Below are the code and all the weights of a small trained network. Each question names an input and a target symbol and asks about switching units off, where a switched-off unit gives its printed mean instead of its output.

import numpy as np


def w(rows, s, z=0):
    codes = np.array(rows[::2]) - 128.0
    scale = np.full(codes.shape[1], s)
    scale[-1] = z or s
    return codes * scale


def norm(h):
    return h / np.sqrt((h * h).mean(-1, keepdims=True) + 1e-5)


def f(y):
    return y / 2 * (1 + np.tanh(0.7978845608 * (y + 0.044715 * y**3)))


def softmax(a):
    e = np.exp(a - a.max(-1, keepdims=True))
    return e / e.sum(-1, keepdims=True)


def log_softmax(a):
    a = a - a.max(-1, keepdims=True)
    return a - np.log(np.exp(a).sum(-1, keepdims=True))


def net(x, mask):
    ids = ['ΓΔΛΞΠΣΩαβηθτψ'.index(c) for c in x.split()]
    T = len(ids)
    res = E[ids] + P[:T]
    q, k, v = (norm(res) @ M[0].T for M in (Q, K, V))
    z = softmax(np.where(np.tri(T) > 0, q @ k.T / 3**0.5, -1e9)) @ v
    res = res + np.where(mask[0], z, O[0][:, -1]) @ O[0][:, :-1]
    y = f(norm(res) @ A[0][:, :-1].T + A[0][:, -1])
    res = res + np.where(mask[1:17], y, B[0][:, -1]) @ B[0][:, :-1]
    return log_softmax(norm(res)[-1] @ U[:, :-1].T + U[:, -1])


Q, K, V, O, A, B = {}, {}, {}, {}, {}, {}
E = w([
[5,79,108,84],'Γ',
[114,112,133,133],'Δ',
[140,134,168,145],'Λ',
[86,113,134,165],'Ξ',
[116,124,127,131],'Π',
[153,97,88,162],'Σ',
[133,110,161,123],'Ω',
[97,105,151,122],'α',
[130,114,72,181],'β',
[165,99,146,132],'η',
[136,118,150,144],'θ',
[119,133,159,163],'τ',
[110,137,147,139],'ψ',
],0.028)
P = w([
[125,179,57,58],'0',
[119,77,195,192],'1',
[119,87,191,201],'2',
[130,92,193,203],'3',
[130,95,186,210],'4',
[124,92,183,218],'5',
[122,96,186,219],'6',
[126,99,177,234],'7',
[125,97,177,236],'8',
[120,100,176,240],'9',
[118,92,178,255],'10',
],0.0066)
Q[0] = w([
[158,129,5,7],'h1',
[110,69,166,189],'h1',
[143,167,103,87],'h1',
],0.012)
K[0] = w([
[193,105,130,248],'h1',
[82,234,5,101],'h1',
[35,107,138,254],'h1',
],0.0094)
V[0] = w([
[249,39,161,207],'h1',
[101,139,113,218],'h1',
[129,182,197,126],'h1',
],0.013)
O[0] = w([
[102,26,224,148,2],'h1',
[192,237,221,87,119],'h1',
[69,116,152,246,96],'h1',
],0.012,0.0064)
A[0] = w([
[126,126,163,106,248],'n1',
[160,111,56,153,134],'n2',
[59,94,143,85,161],'n3',
[184,179,106,44,58],'n4',
[175,173,137,99,29],'n5',
[39,73,124,169,197],'n6',
[173,134,24,58,148],'n7',
[82,134,175,114,184],'n8',
[131,91,137,116,182],'n9',
[107,215,123,175,150],'n10',
[80,68,122,207,111],'n11',
[15,159,105,75,110],'n12',
[178,134,82,128,159],'n13',
[160,124,184,173,180],'n14',
[173,116,185,145,170],'n15',
[128,121,10,127,154],'n16',
],0.013,0.0017)
B[0] = w([
[100,149,85,87,145],'n1',
[165,73,135,83,193],'n2',
[156,73,32,97,154],'n3',
[147,171,143,167,235],'n4',
[254,88,17,158,178],'n5',
[197,148,105,118,220],'n6',
[73,97,209,114,254],'n7',
[136,95,106,109,145],'n8',
[141,165,151,105,140],'n9',
[69,106,112,111,208],'n10',
[188,198,143,115,219],'n11',
[49,124,149,186,161],'n12',
[96,53,185,162,187],'n13',
[70,151,136,100,167],'n14',
[59,147,113,63,164],'n15',
[123,93,118,76,249],'n16',
],0.0093,0.0074)
U = w([
[8,35,113,121,101],'Γ',
[96,89,212,24,97],'Δ',
[165,192,135,165,99],'Λ',
[47,60,175,210,184],'Ξ',
[97,123,89,83,62],'Π',
[128,19,174,146,163],'Σ',
[167,164,178,76,93],'Ω',
[21,172,210,145,191],'α',
[129,40,68,230,92],'β',
[121,128,183,230,254],'η',
[115,137,72,128,106],'θ',
[97,147,98,150,106],'τ',
[75,173,78,179,70],'ψ',
],0.012,0.0031)

Each question gives the input, a string of symbols that net reads in full, and the target symbol t.
The units are the heads (3 rows each of Q, K, V and O) and the neurons (one row each of A and B). Each row of codes is followed by its name. A weight is (code - 128) times the scale printed after its matrix; where a second scale follows, it is the last column's (O, A, B and U).
mask holds one flag per unit, heads first, then neurons. A switched-off unit (its flag False) gives its mean, the last column of its rows in O or B, instead of its output. The means were averaged over made-up inputs and are rounded, as every weight is.
A unit's drop is (log p(t) with every unit on - log p(t) with that unit switched off) / (log p(t) with every unit on - log p(t) with every unit switched off).
The circuit of an input: a set's keep is (log p(t) with only the set's units on - log p(t) with every unit switched off) / (log p(t) with every unit on - log p(t) with every unit switched off). Starting from the 12 units with the biggest drops (on a tie, the unit counted first), units are removed one at a time, each time the one whose removal leaves the highest keep (on an exact tie, the one counted first), for as long as the keep stays at least 0.8.
units of the circuit, in order: the units of the circuit, biggest drop first
drop when u is switched off: that unit's drop, to one decimal
input Σ Δ Π Π Λ θ θ θ, target Δ: units of the circuit, in order -> [h1]
input Λ α Σ Λ Σ Ω α α β Ξ, target η: units of the circuit, in order -> [h1, n11, n6]
input Λ Λ α β Λ η α ψ α Δ Δ, target η: units of the circuit, in order -> [h1, n11]
input η τ Λ η Σ Ω τ Ξ Δ, target Σ: units of the circuit, in order -> [h1, n6]
input Λ τ η Γ β α α τ Λ Σ, target Σ: units of the circuit, in order -> [n2, n5, n13]
input τ β θ Ξ, target α: units of the circuit, in order -> [h1, n14]
input β Ω α, target Ω: units of the circuit, in order -> [h1, n7]
input η θ α Ω θ, target Σ: units of the circuit, in order -> [h1, n6]
input Ω Λ η, target β: units of the circuit, in order -> [h1, n7]
input τ τ Λ β, target α: units of the circuit, in order -> [h1, n14]
input Λ Ω τ η Σ Σ, target η: units of the circuit, in order -> [h1, n11, n16]
input α α Λ α, target Γ: drop when h1 is switched off -> 0.6
input Σ Σ η Λ Λ, target Δ: drop when h1 is switched off -> 2.2
input θ Ω η Σ Λ η Δ, target Ξ: units of the circuit, in order -> [h1]
input Σ β Σ Σ α Λ Λ β Λ Λ Σ, target Δ: drop when h1 is switched off -> 0.4
